Here is a tiny trained network, its code and every weight. The questions are about switching its units off for an input and a class, where a switched-off unit gives its printed mean instead of its output.

import numpy as np


def w(rows, s, z=0):
    codes = np.array(rows[::2]) - 128.0
    scale = np.full(codes.shape[1], s)
    scale[-1] = z or s
    return codes * scale


def f(y):
    return np.maximum(y, 0)


def log_softmax(a):
    a = a - a.max(-1, keepdims=True)
    return a - np.log(np.exp(a).sum(-1, keepdims=True))


def net(x, mask):
    res = np.array(x, float).reshape(1, 8) / 4 @ E
    y = f(res @ A[0][:, :-1].T + A[0][:, -1])
    res = res + np.where(mask, y, B[0][:, -1]) @ B[0][:, :-1]
    return log_softmax(res[-1] @ U[:, :-1].T + U[:, -1])


A, B = {}, {}
E = w([
[148,155,221,124,144],'x0',
[149,95,163,61,104],'x1',
[124,254,137,138,82],'x2',
[184,168,205,58,69],'x3',
[130,101,176,47,121],'x4',
[107,124,69,59,150],'x5',
[114,206,125,150,227],'x6',
[30,131,110,135,84],'x7',
],0.0066)
A[0] = w([
[168,123,168,102,111,72],'n1',
[176,162,127,133,131,109],'n2',
[138,119,110,176,135,44],'n3',
[114,66,239,87,87,134],'n4',
[168,101,159,143,188,136],'n5',
[90,78,170,140,195,79],'n6',
[209,31,137,206,29,90],'n7',
[118,166,102,100,158,156],'n8',
[76,103,119,125,102,212],'n9',
[150,98,156,203,125,56],'n10',
[101,113,203,132,125,154],'n11',
[85,176,100,111,57,233],'n12',
[134,87,193,68,109,144],'n13',
[118,107,139,103,165,126],'n14',
[190,67,145,161,137,134],'n15',
[147,157,117,145,95,114],'n16',
[111,166,146,110,192,7],'n17',
[109,175,134,103,143,207],'n18',
[91,187,193,187,8,153],'n19',
[120,156,102,147,147,27],'n20',
[137,160,142,53,72,149],'n21',
[170,118,97,160,161,3],'n22',
[178,189,123,54,54,176],'n23',
[138,92,162,132,74,114],'n24',
[110,105,119,159,94,200],'n25',
[144,159,152,146,120,115],'n26',
[96,171,175,198,22,142],'n27',
[206,132,159,119,226,147],'n28',
[186,136,121,121,215,134],'n29',
[173,103,111,96,143,170],'n30',
[121,109,114,171,86,164],'n31',
[113,142,139,172,99,141],'n32',
[111,123,116,109,102,148],'n33',
[96,135,116,92,165,223],'n34',
[127,168,118,121,85,88],'n35',
[97,123,116,174,171,123],'n36',
[133,196,106,101,143,145],'n37',
[204,147,110,91,100,176],'n38',
[137,132,131,166,136,134],'n39',
[108,138,107,163,142,169],'n40',
],0.012,0.0035)
B[0] = w([
[135,123,122,86,85,179],'n1',
[145,127,118,140,86,165],'n2',
[146,119,90,152,162,154],'n3',
[250,188,65,91,123,253],'n4',
[125,105,145,151,140,188],'n5',
[185,132,90,127,158,181],'n6',
[121,14,177,141,51,230],'n7',
[126,134,156,128,120,174],'n8',
[129,182,96,182,73,196],'n9',
[69,157,119,123,184,166],'n10',
[155,136,70,157,119,188],'n11',
[105,144,194,104,122,223],'n12',
[217,193,96,84,132,227],'n13',
[136,138,125,139,163,162],'n14',
[66,86,161,113,146,191],'n15',
[139,116,129,119,113,160],'n16',
[171,80,112,86,128,161],'n17',
[124,119,153,171,128,190],'n18',
[77,54,135,192,40,250],'n19',
[150,99,117,87,136,152],'n20',
[137,163,204,101,173,224],'n21',
[156,120,109,137,197,152],'n22',
[155,150,218,118,68,248],'n23',
[162,144,133,109,93,186],'n24',
[113,144,106,164,77,185],'n25',
[147,108,129,131,101,165],'n26',
[68,103,123,203,76,230],'n27',
[172,73,192,214,185,224],'n28',
[139,146,131,165,203,198],'n29',
[94,153,142,140,115,178],'n30',
[118,121,114,118,65,178],'n31',
[95,136,124,165,115,169],'n32',
[136,145,138,157,114,160],'n33',
[113,189,146,138,148,189],'n34',
[169,99,151,135,118,163],'n35',
[63,150,134,71,164,191],'n36',
[136,99,166,150,107,187],'n37',
[125,129,158,137,74,199],'n38',
[113,141,121,157,131,160],'n39',
[83,161,115,92,121,183],'n40',
],0.022,0.0075)
U = w([
[113,161,125,114,129,53],'0',
[114,46,149,223,100,197],'1',
[104,64,1,165,141,80],'2',
[204,91,161,137,59,144],'3',
[146,191,127,149,105,226],'4',
[172,93,138,162,205,127],'5',
[187,114,101,92,141,4],'6',
[232,81,65,187,138,54],'7',
],0.0092,0.0036)

Each question gives the input, the list of numbers given to net, and the class t.
The units are the neurons (one row each of A and B). Each row of codes is followed by its name. A weight is (code - 128) times the scale printed after its matrix; where a second scale follows, it is the last column's (A, B and U).
mask holds one flag per neuron, in row order. A switched-off neuron (its flag False) gives its mean, the last column of its row in B, instead of its output. The means were averaged over made-up inputs and are rounded, as every weight is.
A unit's drop is (log p(t) with every unit on - log p(t) with that unit switched off) / (log p(t) with every unit on - log p(t) with every unit switched off).
The circuit of an input: a set's keep is (log p(t) with only the set's units on - log p(t) with every unit switched off) / (log p(t) with every unit on - log p(t) with every unit switched off). Starting from the 12 units with the biggest drops (on a tie, the unit counted first), units are removed one at a time, each time the one whose removal leaves the highest keep (on an exact tie, the one counted first), for as long as the keep stays at least 0.8.
units of the circuit, in order: the units of the circuit, biggest drop first
k most important neurons: the k neurons with the biggest drops, biggest first
drop when u is switched off: that unit's drop, to one decimal
input [-3,-1,-1,4,2,6,-2,4], class 4: units of the circuit, in order -> (n7, n19)
input [4,-8,1,5,5,-2,7,-6], class 1: units of the circuit, in order -> (n28)
input [-7,-7,-1,-5,2,8,-8,0], class 2: units of the circuit, in order -> (n23, n28)
input [2,5,-8,5,7,-6,3,3], class 7: units of the circuit, in order -> (n4, n11)
input [-2,-8,-6,8,8,-1,1,2], class 7: 2 most important neurons -> (n4, n12)
input [-7,-1,1,7,-7,8,3,3], class 4: 4 most important neurons -> (n7, n19, n28, n34)
input [1,1,8,3,1,3,-3,8], class 1: 2 most important neurons -> (n19, n27)
input [3,-3,-1,0,-4,-1,3,0], class 5: 3 most important neurons -> (n19, n7, n27)
input [-7,0,5,1,4,6,2,7], class 4: 3 most important neurons -> (n7, n34, n28)
input [1,-8,-1,8,-5,3,1,-5], class 1: 3 most important neurons -> (n4, n13, n28)
input [-5,-3,-4,-7,6,3,6,6], class 2: 2 most important neurons -> (n23, n21)
input [3,-1,5,8,-3,5,4,4], class 1: drop when n28 is switched off -> -0.2
input [7,-1,-2,6,-8,1,7,-4], class 5: drop when n7 is switched off -> 0.2
input [1,5,-8,1,8,-6,4,-6], class 7: most important neuron -> (n4)
input [6,-8,-1,-4,1,7,-3,-1], class 0: drop when n19 is switched off -> 0.2
input [3,6,-2,-7,3,-8,5,8], class 2: drop when n22 is switched off -> 0.0
